Here is a tiny trained network, its code and every weight. The questions are about switching its units off for an input and a class, where a switched-off unit gives its printed mean instead of its output.

import numpy as np


def w(rows, s, z=0):
    codes = np.array(rows[::2]) - 128.0
    scale = np.full(codes.shape[1], s)
    scale[-1] = z or s
    return codes * scale


def f(y):
    return y / 2 * (1 + np.tanh(0.7978845608 * (y + 0.044715 * y**3)))


def log_softmax(a):
    a = a - a.max(-1, keepdims=True)
    return a - np.log(np.exp(a).sum(-1, keepdims=True))


def net(x, mask):
    res = np.array(x, float).reshape(1, 4) / 4 @ E
    y = f(res @ A[0][:, :-1].T + A[0][:, -1])
    res = res + np.where(mask, y, B[0][:, -1]) @ B[0][:, :-1]
    return log_softmax(res[-1] @ U[:, :-1].T + U[:, -1])


A, B = {}, {}
E = w([
[99,108,43,145,65,57,123,84,177],'x0',
[116,233,9,163,118,171,187,113,127],'x1',
[83,118,186,183,171,162,148,54,209],'x2',
[90,103,155,189,41,164,106,85,27],'x3',
],0.012)
A[0] = w([
[123,172,80,129,131,141,179,111,111,136],'neuron 0',
[73,118,101,145,83,98,104,109,167,43],'neuron 1',
[43,126,145,162,96,121,147,67,79,122],'neuron 2',
[165,169,157,97,168,252,144,172,81,3],'neuron 3',
[123,121,120,124,67,93,139,89,140,87],'neuron 4',
[178,149,96,65,94,70,125,210,36,32],'neuron 5',
[161,134,98,80,146,100,151,171,191,127],'neuron 6',
[103,121,153,170,128,154,113,140,78,151],'neuron 7',
[110,138,170,108,166,169,148,84,153,69],'neuron 8',
[118,118,74,150,122,186,164,121,147,137],'neuron 9',
[171,156,131,85,163,88,153,164,180,158],'neuron 10',
[126,167,80,123,126,170,150,91,118,119],'neuron 11',
[120,132,124,156,50,149,91,137,93,164],'neuron 12',
[86,103,139,128,125,163,138,58,148,114],'neuron 13',
[130,187,103,132,100,156,168,162,103,82],'neuron 14',
[121,59,144,134,157,73,88,115,133,149],'neuron 15',
[131,183,71,163,126,155,161,121,134,115],'neuron 16',
[83,134,174,176,123,150,165,71,186,52],'neuron 17',
[130,106,144,149,63,163,127,115,63,98],'neuron 18',
[124,180,103,138,103,126,148,118,129,86],'neuron 19',
[140,56,166,86,106,92,79,150,144,91],'neuron 20',
[138,109,72,97,99,78,139,95,158,63],'neuron 21',
[147,151,121,120,190,96,131,165,174,132],'neuron 22',
[97,190,122,138,125,126,149,130,109,63],'neuron 23',
[102,102,81,131,93,99,135,123,150,100],'neuron 24',
[156,58,174,131,110,102,78,142,120,69],'neuron 25',
[132,132,109,115,92,129,90,134,62,152],'neuron 26',
],0.015,0.0038)
B[0] = w([
[106,126,158,67,100,95,120,92,75,195],'neuron 0',
[143,47,218,199,116,203,72,176,167,178],'neuron 1',
[185,148,100,74,175,223,188,107,149,205],'neuron 2',
[99,23,246,244,89,195,95,236,161,222],'neuron 3',
[156,78,190,174,139,149,99,161,132,167],'neuron 4',
[203,210,41,200,179,32,41,170,228,250],'neuron 5',
[183,135,99,90,195,193,194,45,155,210],'neuron 6',
[154,34,121,127,152,161,179,85,135,178],'neuron 7',
[181,165,63,186,132,80,46,173,190,183],'neuron 8',
[120,133,133,102,109,113,135,124,89,182],'neuron 9',
[126,103,121,71,191,214,172,75,100,215],'neuron 10',
[63,150,135,88,88,95,98,140,66,189],'neuron 11',
[129,135,114,118,181,173,189,72,160,193],'neuron 12',
[199,158,40,145,188,95,79,111,161,184],'neuron 13',
[98,151,151,91,63,84,128,154,94,188],'neuron 14',
[95,156,135,65,75,109,175,132,53,195],'neuron 15',
[76,142,132,49,71,74,151,116,79,207],'neuron 16',
[174,225,56,141,133,21,58,148,159,211],'neuron 17',
[181,94,112,69,203,192,204,56,123,197],'neuron 18',
[101,127,145,108,80,89,129,134,81,173],'neuron 19',
[80,150,158,77,48,72,124,144,39,213],'neuron 20',
[160,62,207,207,103,201,87,180,185,184],'neuron 21',
[166,100,105,100,161,185,174,62,137,201],'neuron 22',
[86,119,140,117,91,103,105,122,119,162],'neuron 23',
[121,33,182,225,101,184,103,192,144,175],'neuron 24',
[2,158,150,82,43,75,135,139,102,205],'neuron 25',
[200,152,72,105,188,112,122,79,167,189],'neuron 26',
],0.0095,0.019)
U = w([
[168,134,78,37,212,222,234,50,131,177],'0',
[45,172,127,36,17,51,137,140,16,12],'1',
[219,233,18,155,175,23,22,157,192,109],'2',
[130,36,228,237,93,232,86,249,130,251],'3',
],0.011,0.0028)

Each question gives the input, the list of numbers given to net, and the class t.
The units are the neurons (one row each of A and B). Each row of codes is followed by its name. A weight is (code - 128) times the scale printed after its matrix; where a second scale follows, it is the last column's (A, B and U).
mask holds one flag per neuron, in row order. A switched-off neuron (its flag False) gives its mean, the last column of its row in B, instead of its output. The means were averaged over made-up inputs and are rounded, as every weight is.
A unit's drop is (log p(t) with every unit on - log p(t) with that unit switched off) / (log p(t) with every unit on - log p(t) with every unit switched off).
The circuit of an input: a set's keep is (log p(t) with only the set's units on - log p(t) with every unit switched off) / (log p(t) with every unit on - log p(t) with every unit switched off). Starting from the 12 units with the biggest drops (on a tie, the unit counted first), units are removed one at a time, each time the one whose removal leaves the highest keep (on an exact tie, the one counted first), for as long as the keep stays at least 0.8.
units of the circuit, in order: the units of the circuit, biggest drop first
top k neurons: the k neurons with the biggest drops, biggest first
drop when u is switched off: that unit's drop, to one decimal
input [1,-2,-5,5], class 0: top 4 neurons	neuron 18; neuron 17; neuron 12; neuron 8
input [8,-3,6,4], class 3: units of the circuit, in order	neuron 1
input [2,-3,-5,5], class 0: top 3 neurons	neuron 18; neuron 17; neuron 12
input [2,2,-3,-3], class 0: top 3 neurons	neuron 17; neuron 8; neuron 6
input [7,-8,1,0], class 1: top 3 neurons	neuron 20; neuron 15; neuron 25
input [3,-6,-6,-6], class 0: top 2 neurons	neuron 6; neuron 10
input [-3,0,-2,0], class 3: top 3 neurons	neuron 17; neuron 3; neuron 13
input [8,3,8,5], class 2: top 2 neurons	neuron 17; neuron 13
input [-4,-2,6,6], class 0: top 3 neurons	neuron 5; neuron 2; neuron 18
input [-1,-8,-8,-4], class 1: top 3 neurons	neuron 20; neuron 25; neuron 15
input [-7,7,7,-4], class 1: top 4 neurons	neuron 5; neuron 16; neuron 11; neuron 0
input [7,-3,0,-8], class 0: top 3 neurons	neuron 6; neuron 3; neuron 10
input [-7,-6,8,-6], class 2: top 2 neurons	neuron 8; neuron 17
input [-8,4,-5,1], class 3: units of the circuit, in order	neuron 3
input [8,-7,-8,1], class 2: top 4 neurons	neuron 5; neuron 3; neuron 26; neuron 16
input [7,-4,-6,-4], class 3: top 2 neurons	neuron 21; neuron 24
input [2,6,3,-6], class 0: top 3 neurons	neuron 6; neuron 22; neuron 10
input [-3,4,-8,4], class 2: drop when neuron 16 is switched off	0.0
input [5,4,1,6], class 0: drop when neuron 2 is switched off	1.9
input [-3,-6,-5,-8], class 0: drop when neuron 6 is switched off	0.1
input [-6,-7,-4,-6], class 1: units of the circuit, in order	neuron 20
input [-8,4,0,2], class 3: drop when neuron 3 is switched off	1.3
